Below are the code and all the weights of a small trained network. Each question names an input and a class and asks about switching units off, where a switched-off unit gives its printed mean instead of its output.

import numpy as np


def w(rows, s, z=0):
    codes = np.array(rows[::2]) - 128.0
    scale = np.full(codes.shape[1], s)
    scale[-1] = z or s
    return codes * scale


def f(y):
    return y / 2 * (1 + np.tanh(0.7978845608 * (y + 0.044715 * y**3)))


def log_softmax(a):
    a = a - a.max(-1, keepdims=True)
    return a - np.log(np.exp(a).sum(-1, keepdims=True))


def net(x, mask):
    res = np.array(x, float).reshape(1, 8) / 4 @ E
    y = f(res @ A[0][:, :-1].T + A[0][:, -1])
    res = res + np.where(mask, y, B[0][:, -1]) @ B[0][:, :-1]
    return log_softmax(res[-1] @ U[:, :-1].T + U[:, -1])


A, B = {}, {}
E = w([
[162,139,129,171,147,82,128,79,145,119],'x0',
[224,121,142,73,121,115,75,211,198,136],'x1',
[242,133,28,183,173,141,167,123,40,227],'x2',
[106,112,108,108,144,164,109,145,128,125],'x3',
[110,12,146,102,149,53,120,146,96,101],'x4',
[82,149,55,78,94,13,118,123,161,176],'x5',
[145,126,139,122,124,129,145,101,136,141],'x6',
[105,133,139,115,102,141,137,174,108,135],'x7',
],0.011)
A[0] = w([
[158,114,217,160,140,175,124,137,94,81,96],'n0',
[136,244,103,123,128,176,149,113,184,113,82],'n1',
[179,124,142,88,151,132,135,179,224,109,86],'n2',
[56,152,221,102,126,127,93,105,202,80,3],'n3',
[143,102,124,121,144,138,123,102,154,106,101],'n4',
[142,55,138,109,153,88,160,126,121,88,150],'n5',
[29,126,135,143,140,149,168,50,87,130,73],'n6',
[79,134,109,94,75,70,85,103,145,198,38],'n7',
],0.011,0.0024)
B[0] = w([
[79,161,98,126,133,211,78,10,142,77,196],'n0',
[106,70,214,66,157,70,184,121,81,53,187],'n1',
[199,153,128,160,81,108,92,179,165,112,192],'n2',
[132,132,147,201,208,159,156,146,68,188,250],'n3',
[133,162,164,108,117,118,110,141,142,129,138],'n4',
[60,78,145,74,104,123,173,177,95,128,177],'n5',
[243,127,154,176,33,105,111,206,179,108,214],'n6',
[83,114,99,124,61,150,60,20,110,163,198],'n7',
],0.011,0.017)
U = w([
[224,157,149,184,45,109,87,190,185,112,5],'0',
[109,168,105,130,101,156,45,3,106,118,114],'1',
[196,155,126,190,213,134,160,139,4,254,167],'2',
[100,78,178,66,134,60,178,140,76,36,237],'3',
],0.0097,0.0014)

Each question gives the input, the list of numbers given to net, and the class t.
The units are the neurons (one row each of A and B). Each row of codes is followed by its name. A weight is (code - 128) times the scale printed after its matrix; where a second scale follows, it is the last column's (A, B and U).
mask holds one flag per neuron, in row order. A switched-off neuron (its flag False) gives its mean, the last column of its row in B, instead of its output. The means were averaged over made-up inputs and are rounded, as every weight is.
A unit's drop is (log p(t) with every unit on - log p(t) with that unit switched off) / (log p(t) with every unit on - log p(t) with every unit switched off).
The circuit of an input: a set's keep is (log p(t) with only the set's units on - log p(t) with every unit switched off) / (log p(t) with every unit on - log p(t) with every unit switched off). Starting from all 8 units, units are removed one at a time, each time the one whose removal leaves the highest keep (on an exact tie, the one counted first), for as long as the keep stays at least 0.8.
units of the circuit, in order: the units of the circuit, biggest drop first
most important unit: the unit with the biggest drop
top k neurons: the k neurons with the biggest drops, biggest first
drop of u: that unit's drop, to one decimal
input [7,6,-5,1,-8,-4,-4,-2], class 3: most important unit -> n1
input [7,0,4,-4,7,3,4,3], class 3: top 2 neurons -> [n3 n5]
input [-1,-5,6,1,1,-6,8,7], class 1: top 2 neurons -> [n3 n0]
input [5,-3,2,6,4,-6,0,0], class 1: top 3 neurons -> [n0 n3 n1]
input [7,-4,-1,2,8,8,7,2], class 1: top 2 neurons -> [n7 n1]
input [-4,1,-8,5,6,-7,8,-2], class 2: top 2 neurons -> [n3 n7]
input [3,-6,5,1,-3,1,1,-2], class 0: top 2 neurons -> [n3 n6]
input [4,-5,4,0,4,-3,-4,-8], class 0: top 3 neurons -> [n3 n6 n1]
input [-8,5,2,3,-1,-6,5,8], class 1: top 3 neurons -> [n0 n6 n3]
input [3,5,-7,-6,2,6,-2,6], class 2: top 3 neurons -> [n3 n6 n0]
input [5,-5,5,-3,-3,-4,1,-5], class 0: units of the circuit, in order -> [n3 n6]
input [7,-6,6,8,6,7,2,5], class 1: top 3 neurons -> [n3 n7 n2]
input [1,-6,3,3,-3,-1,6,3], class 0: top 2 neurons -> [n6 n3]
input [8,1,-1,1,-6,6,2,7], class 1: most important unit -> n7
input [8,-6,6,-4,1,8,-8,5], class 1: top 2 neurons -> [n7 n3]
input [6,-5,0,5,4,3,-6,-4], class 0: top 2 neurons -> [n6 n1]
input [-4,-4,-7,6,-5,0,1,-8], class 2: drop of n3 -> 1.2
input [-5,0,2,4,-8,-1,-3,6], class 3: drop of n1 -> 0.3
input [3,4,-3,-7,-5,-6,4,4], class 1: drop of n0 -> 1.3
input [3,1,-4,8,-2,7,4,6], class 1: most important unit -> n7
